Below is a small trained network, with its code and all its weights. Each question gives an input and a class and asks what happens when units are switched off, that is, made to give their printed mean instead of their output.

import numpy as np


def w(rows, s, z=0):
    codes = np.array(rows[::2]) - 128.0
    scale = np.full(codes.shape[1], s)
    scale[-1] = z or s
    return codes * scale


def norm(h):
    return h / np.sqrt((h * h).mean(-1, keepdims=True) + 1e-5)


def f(y):
    return y / 2 * (1 + np.tanh(0.7978845608 * (y + 0.044715 * y**3)))


def log_softmax(a):
    a = a - a.max(-1, keepdims=True)
    return a - np.log(np.exp(a).sum(-1, keepdims=True))


def net(x, mask):
    res = np.array(x, float).reshape(1, 4) / 4 @ E
    u = 0
    for l in range(2):
        y = f(norm(res) @ A[l][:, :-1].T + A[l][:, -1])
        res = res + np.where(mask[u : u + 16], y, B[l][:, -1]) @ B[l][:, :-1]
        u += 16
    return log_softmax(norm(res)[-1] @ U[:, :-1].T + U[:, -1])


A, B = {}, {}
E = w([
[197,132,153,137,89,107,50,115],'x0',
[152,159,140,156,88,70,214,110],'x1',
[98,132,253,231,71,67,131,161],'x2',
[169,234,152,3,219,177,57,154],'x3',
],0.0063)
A[0] = w([
[83,115,48,161,88,151,206,130,136],'L0N0',
[80,116,46,112,114,138,112,179,141],'L0N1',
[194,55,119,157,132,135,135,131,151],'L0N2',
[100,130,152,148,109,150,119,164,184],'L0N3',
[23,80,134,148,153,232,35,133,81],'L0N4',
[102,146,109,94,193,121,131,151,37],'L0N5',
[195,93,72,135,209,125,58,113,106],'L0N6',
[197,147,95,121,114,180,84,67,76],'L0N7',
[178,85,90,153,66,162,56,67,21],'L0N8',
[162,159,69,88,91,214,156,146,236],'L0N9',
[40,166,92,108,247,128,255,199,6],'L0N10',
[137,166,161,196,238,161,177,153,36],'L0N11',
[162,170,167,75,60,122,91,120,146],'L0N12',
[121,56,13,75,122,147,84,150,138],'L0N13',
[135,59,161,204,156,110,189,120,111],'L0N14',
[139,110,240,115,155,156,101,176,199],'L0N15',
],0.0076,0.0014)
B[0] = w([
[201,126,89,100,124,157,27,107,248],'L0N0',
[104,137,163,184,140,147,128,173,176],'L0N1',
[62,137,52,52,158,130,161,114,168],'L0N2',
[181,155,107,71,119,82,106,156,157],'L0N3',
[98,51,35,92,207,111,103,161,235],'L0N4',
[77,80,119,238,120,121,220,20,161],'L0N5',
[36,215,190,191,87,124,116,254,206],'L0N6',
[96,131,139,163,54,112,138,174,181],'L0N7',
[78,138,90,85,180,186,176,123,185],'L0N8',
[139,105,177,173,54,131,127,142,210],'L0N9',
[54,142,193,135,202,142,133,116,240],'L0N10',
[64,129,116,64,153,127,50,122,146],'L0N11',
[105,197,140,74,94,78,141,183,185],'L0N12',
[124,134,146,132,79,51,51,165,253],'L0N13',
[204,176,81,121,164,168,142,133,237],'L0N14',
[203,134,40,117,71,121,76,193,215],'L0N15',
],0.006,0.0046)
A[1] = w([
[134,175,96,184,125,100,115,19,156],'L1N0',
[210,171,128,183,189,88,155,130,249],'L1N1',
[89,131,82,181,152,95,124,144,107],'L1N2',
[119,101,75,223,111,156,116,173,174],'L1N3',
[120,96,95,134,115,85,139,132,138],'L1N4',
[148,137,67,123,136,96,216,132,140],'L1N5',
[113,110,254,60,155,204,175,126,186],'L1N6',
[82,192,144,167,154,133,135,63,113],'L1N7',
[181,70,62,140,86,149,130,108,51],'L1N8',
[168,38,118,156,137,134,147,111,72],'L1N9',
[73,112,113,136,141,67,168,165,234],'L1N10',
[146,172,127,120,61,50,172,219,140],'L1N11',
[83,106,208,110,140,170,121,122,83],'L1N12',
[126,139,90,206,125,171,146,130,140],'L1N13',
[92,161,115,98,86,141,151,171,158],'L1N14',
[189,119,130,52,73,194,91,167,223],'L1N15',
],0.0091,0.0017)
B[1] = w([
[84,110,146,65,159,157,95,116,166],'L1N0',
[25,181,93,111,105,132,103,166,185],'L1N1',
[110,111,156,71,119,164,147,109,171],'L1N2',
[188,154,101,127,107,107,143,153,220],'L1N3',
[126,121,131,2,230,170,126,39,152],'L1N4',
[147,101,67,102,120,208,76,136,161],'L1N5',
[127,158,94,238,57,144,149,43,149],'L1N6',
[74,39,100,172,146,167,184,33,145],'L1N7',
[161,128,145,105,105,137,144,66,189],'L1N8',
[243,170,56,127,57,73,184,138,159],'L1N9',
[145,82,95,81,180,178,88,105,172],'L1N10',
[129,173,114,152,122,88,91,179,254],'L1N11',
[169,119,151,112,134,135,203,121,142],'L1N12',
[160,136,207,106,168,121,67,144,161],'L1N13',
[100,164,164,202,141,122,126,80,173],'L1N14',
[208,146,159,139,25,38,184,89,200],'L1N15',
],0.0069,0.0072)
U = w([
[173,75,197,145,88,137,207,134,11],'0',
[160,232,129,159,26,61,75,198,159],'1',
[158,98,159,121,135,74,220,118,2],'2',
[130,38,168,105,159,152,169,102,102],'3',
[185,50,166,118,121,113,136,134,68],'4',
[91,91,55,107,163,178,62,191,156],'5',
[251,119,40,85,58,152,158,62,162],'6',
[76,125,142,202,137,196,225,26,168],'7',
],0.013,0.0074)

Each question gives the input, the list of numbers given to net, and the class t.
The units are the neurons (one row each of A and B). Each row of codes is followed by its name. A weight is (code - 128) times the scale printed after its matrix; where a second scale follows, it is the last column's (A, B and U).
mask holds one flag per neuron, layer by layer. A switched-off neuron (its flag False) gives its mean, the last column of its row in B, instead of its output. The means were averaged over made-up inputs and are rounded, as every weight is.
A unit's drop is (log p(t) with every unit on - log p(t) with that unit switched off) / (log p(t) with every unit on - log p(t) with every unit switched off).
The circuit of an input: a set's keep is (log p(t) with only the set's units on - log p(t) with every unit switched off) / (log p(t) with every unit on - log p(t) with every unit switched off). Starting from the 12 units with the biggest drops (on a tie, the unit counted first), units are removed one at a time, each time the one whose removal leaves the highest keep (on an exact tie, the one counted first), for as long as the keep stays at least 0.8.
units of the circuit, in order: the units of the circuit, biggest drop first
top k neurons: the k neurons with the biggest drops, biggest first
k most important neurons of layer l: the k neurons of layer l with the biggest drops, biggest first
drop when u is switched off: that unit's drop, to one decimal
input [7,-5,-6,-7], class 5: units of the circuit, in order -> L0N8, L0N6
input [5,-3,-5,-6], class 5: units of the circuit, in order -> L0N8, L0N6
input [-8,4,-4,-4], class 7: units of the circuit, in order -> L0N10
input [-8,6,4,-6], class 5: 3 most important neurons of layer 1 -> L1N15, L1N1, L1N5
input [-8,8,1,-7], class 6: 2 most important neurons of layer 0 -> L0N0, L0N6
input [-8,7,1,-2], class 7: top 2 neurons -> L0N10, L0N15
input [-7,-5,2,4], class 3: 3 most important neurons of layer 0 -> L0N4, L0N10, L0N5
input [4,-3,-5,-3], class 1: 2 most important neurons of layer 0 -> L0N13, L0N6
input [5,-4,-5,-7], class 5: top 4 neurons -> L0N6, L0N8, L0N2, L0N15
input [-1,7,-2,0], class 5: 3 most important neurons of layer 0 -> L0N10, L0N0, L0N15
input [3,3,4,-7], class 6: top 2 neurons -> L0N6, L0N13
input [7,-7,0,-4], class 5: top 2 neurons -> L0N4, L0N8
input [4,-8,-8,6], class 1: drop when L1N15 is switched off -> 0.1
input [0,-8,-6,8], class 1: drop when L1N15 is switched off -> 0.3
input [-3,2,0,-1], class 7: drop when L0N10 is switched off -> 0.9
input [-6,6,3,-4], class 5: most important neuron of layer 1 -> L1N1
